Here is a tiny trained network, its code and every weight. The questions are about switching its units off for an input and a class, where a switched-off unit gives its printed mean instead of its output.

import numpy as np


def w(rows, s, z=0):
    codes = np.array(rows[::2]) - 128.0
    scale = np.full(codes.shape[1], s)
    scale[-1] = z or s
    return codes * scale


def norm(h):
    return h / np.sqrt((h * h).mean(-1, keepdims=True) + 1e-5)


def f(y):
    return y / 2 * (1 + np.tanh(0.7978845608 * (y + 0.044715 * y**3)))


def log_softmax(a):
    a = a - a.max(-1, keepdims=True)
    return a - np.log(np.exp(a).sum(-1, keepdims=True))


def net(x, mask):
    res = np.array(x, float).reshape(1, 3) / 4 @ E
    u = 0
    for l in range(2):
        y = f(norm(res) @ A[l][:, :-1].T + A[l][:, -1])
        res = res + np.where(mask[u : u + 15], y, B[l][:, -1]) @ B[l][:, :-1]
        u += 15
    return log_softmax(norm(res)[-1] @ U[:, :-1].T + U[:, -1])


A, B = {}, {}
E = w([
[124,59,70,169,89,121,88,10],'x0',
[214,190,150,106,143,255,41,99],'x1',
[121,221,44,100,149,22,33,140],'x2',
],0.0032)
A[0] = w([
[131,137,108,113,123,133,150,129,2],'0.n0',
[132,164,204,70,178,119,146,234,75],'0.n1',
[138,118,140,83,190,122,129,170,52],'0.n2',
[161,149,178,172,177,172,66,111,126],'0.n3',
[138,189,179,44,154,127,181,232,89],'0.n4',
[171,123,121,108,111,111,148,122,122],'0.n5',
[139,110,144,194,109,163,157,153,88],'0.n6',
[179,168,180,48,182,104,188,225,68],'0.n7',
[175,66,63,158,56,107,101,3,91],'0.n8',
[89,101,103,192,107,78,193,170,120],'0.n9',
[133,153,113,140,127,155,114,137,111],'0.n10',
[123,64,200,177,95,174,173,128,120],'0.n11',
[108,186,49,143,157,75,69,142,147],'0.n12',
[153,61,85,163,60,101,79,9,85],'0.n13',
[98,148,136,127,156,134,137,102,129],'0.n14',
],0.0035,0.0057)
B[0] = w([
[100,214,116,229,238,63,26,215,43],'0.n0',
[51,124,83,220,121,174,88,73,150],'0.n1',
[133,117,119,180,155,110,92,122,67],'0.n2',
[148,109,116,144,27,79,187,153,186],'0.n3',
[52,103,77,213,98,188,74,92,173],'0.n4',
[126,127,127,131,140,128,129,128,120],'0.n5',
[92,152,145,99,195,107,119,94,106],'0.n6',
[31,123,90,229,145,182,73,89,147],'0.n7',
[31,186,155,180,183,196,122,243,216],'0.n8',
[213,151,123,136,50,170,111,136,181],'0.n9',
[138,102,142,137,126,100,130,136,115],'0.n10',
[98,151,156,44,169,132,139,89,213],'0.n11',
[111,103,172,56,144,163,162,83,249],'0.n12',
[23,203,158,190,172,203,95,255,204],'0.n13',
[132,124,126,127,125,129,124,133,129],'0.n14',
],0.0039,0.002)
A[1] = w([
[142,89,158,148,156,148,127,96,67],'1.n0',
[138,180,155,79,110,133,159,206,171],'1.n1',
[115,98,121,167,125,72,156,163,102],'1.n2',
[154,145,100,105,161,76,93,107,27],'1.n3',
[82,152,123,230,176,138,105,155,123],'1.n4',
[129,152,101,134,133,108,114,133,54],'1.n5',
[108,158,102,119,136,99,84,130,89],'1.n6',
[193,158,126,145,134,161,91,133,97],'1.n7',
[114,173,105,114,136,94,96,121,61],'1.n8',
[127,94,79,146,107,132,117,2,111],'1.n9',
[125,164,158,93,155,121,147,194,119],'1.n10',
[172,142,148,137,142,164,98,124,119],'1.n11',
[111,101,122,136,132,76,161,165,111],'1.n12',
[120,166,104,117,133,97,98,126,55],'1.n13',
[135,157,115,110,150,88,103,118,4],'1.n14',
],0.0084,0.0032)
B[1] = w([
[67,168,162,97,144,71,168,187,152],'1.n0',
[136,70,59,103,173,62,72,175,226],'1.n1',
[180,255,157,178,91,135,75,61,183],'1.n2',
[147,49,198,70,163,155,203,145,161],'1.n3',
[58,117,89,214,116,191,88,192,253],'1.n4',
[123,69,164,157,92,167,173,102,116],'1.n5',
[87,85,196,120,127,204,196,149,193],'1.n6',
[132,186,131,207,60,48,142,71,226],'1.n7',
[101,103,207,126,125,201,210,142,182],'1.n8',
[158,57,32,59,193,76,44,240,168],'1.n9',
[150,33,66,94,131,127,77,143,143],'1.n10',
[93,155,103,167,112,36,151,114,219],'1.n11',
[193,212,117,149,117,138,60,88,189],'1.n12',
[119,88,185,152,132,187,208,127,163],'1.n13',
[111,79,173,116,120,177,199,117,130],'1.n14',
],0.0047,0.0027)
U = w([
[28,156,135,253,106,225,114,157,158],'0',
[141,61,223,22,144,153,238,113,150],'1',
[223,216,117,156,64,45,105,48,169],'2',
[133,38,13,83,188,87,30,208,129],'3',
[158,120,130,158,243,106,115,103,1],'4',
],0.011,0.0058)

Each question gives the input, the list of numbers given to net, and the class t.
The units are the neurons (one row each of A and B). Each row of codes is followed by its name. A weight is (code - 128) times the scale printed after its matrix; where a second scale follows, it is the last column's (A, B and U).
mask holds one flag per neuron, layer by layer. A switched-off neuron (its flag False) gives its mean, the last column of its row in B, instead of its output. The means were averaged over made-up inputs and are rounded, as every weight is.
A unit's drop is (log p(t) with every unit on - log p(t) with that unit switched off) / (log p(t) with every unit on - log p(t) with every unit switched off).
The circuit of an input: a set's keep is (log p(t) with only the set's units on - log p(t) with every unit switched off) / (log p(t) with every unit on - log p(t) with every unit switched off). Starting from the 12 units with the biggest drops (on a tie, the unit counted first), units are removed one at a time, each time the one whose removal leaves the highest keep (on an exact tie, the one counted first), for as long as the keep stays at least 0.8.
units of the circuit, in order: the units of the circuit, biggest drop first
top k neurons: the k neurons with the biggest drops, biggest first
top k neurons in layer l: the k neurons of layer l with the biggest drops, biggest first
drop of u: that unit's drop, to one decimal
input [2,-6,5], class 2: units of the circuit, in order : 1.n2
input [-1,0,3], class 3: units of the circuit, in order : 1.n9; 0.n13; 0.n8
input [5,-4,3], class 0: top 2 neurons : 0.n13; 0.n8
input [-2,3,-3], class 3: top 2 neurons : 1.n9; 0.n8
input [-7,-6,-3], class 0: top 3 neurons in layer 0 : 0.n7; 0.n4; 0.n1
input [-6,-1,6], class 0: top 2 neurons : 0.n4; 0.n7
input [4,4,4], class 0: top 3 neurons : 0.n13; 0.n8; 0.n9
input [5,-2,5], class 0: top 3 neurons in layer 0 : 0.n13; 0.n8; 0.n11
input [3,3,-2], class 3: top 2 neurons : 0.n4; 0.n8
input [5,3,-6], class 1: top 2 neurons : 1.n4; 0.n11
input [-6,-1,5], class 0: top 4 neurons : 0.n4; 0.n7; 0.n1; 1.n4
input [-3,4,3], class 2: top 2 neurons in layer 1 : 1.n7; 1.n4
input [-1,-5,4], class 2: top 2 neurons in layer 0 : 0.n11; 0.n6
input [-7,-4,-5], class 0: top neuron in layer 0 : 0.n4
input [4,3,4], class 0: top 3 neurons : 0.n13; 0.n8; 0.n11
input [-2,-2,2], class 3: top 3 neurons : 1.n9; 0.n13; 0.n8
input [6,-7,2], class 2: top 2 neurons : 1.n2; 1.n12
input [8,5,8], class 0: top 4 neurons : 0.n13; 0.n8; 0.n11; 1.n7
input [1,2,-7], class 1: drop of 1.n9 : 0.0
input [7,0,5], class 0: drop of 0.n8 : 0.3
input [3,0,0], class 3: drop of 0.n1 : 0.1
input [0,2,0], class 3: top neuron : 1.n1
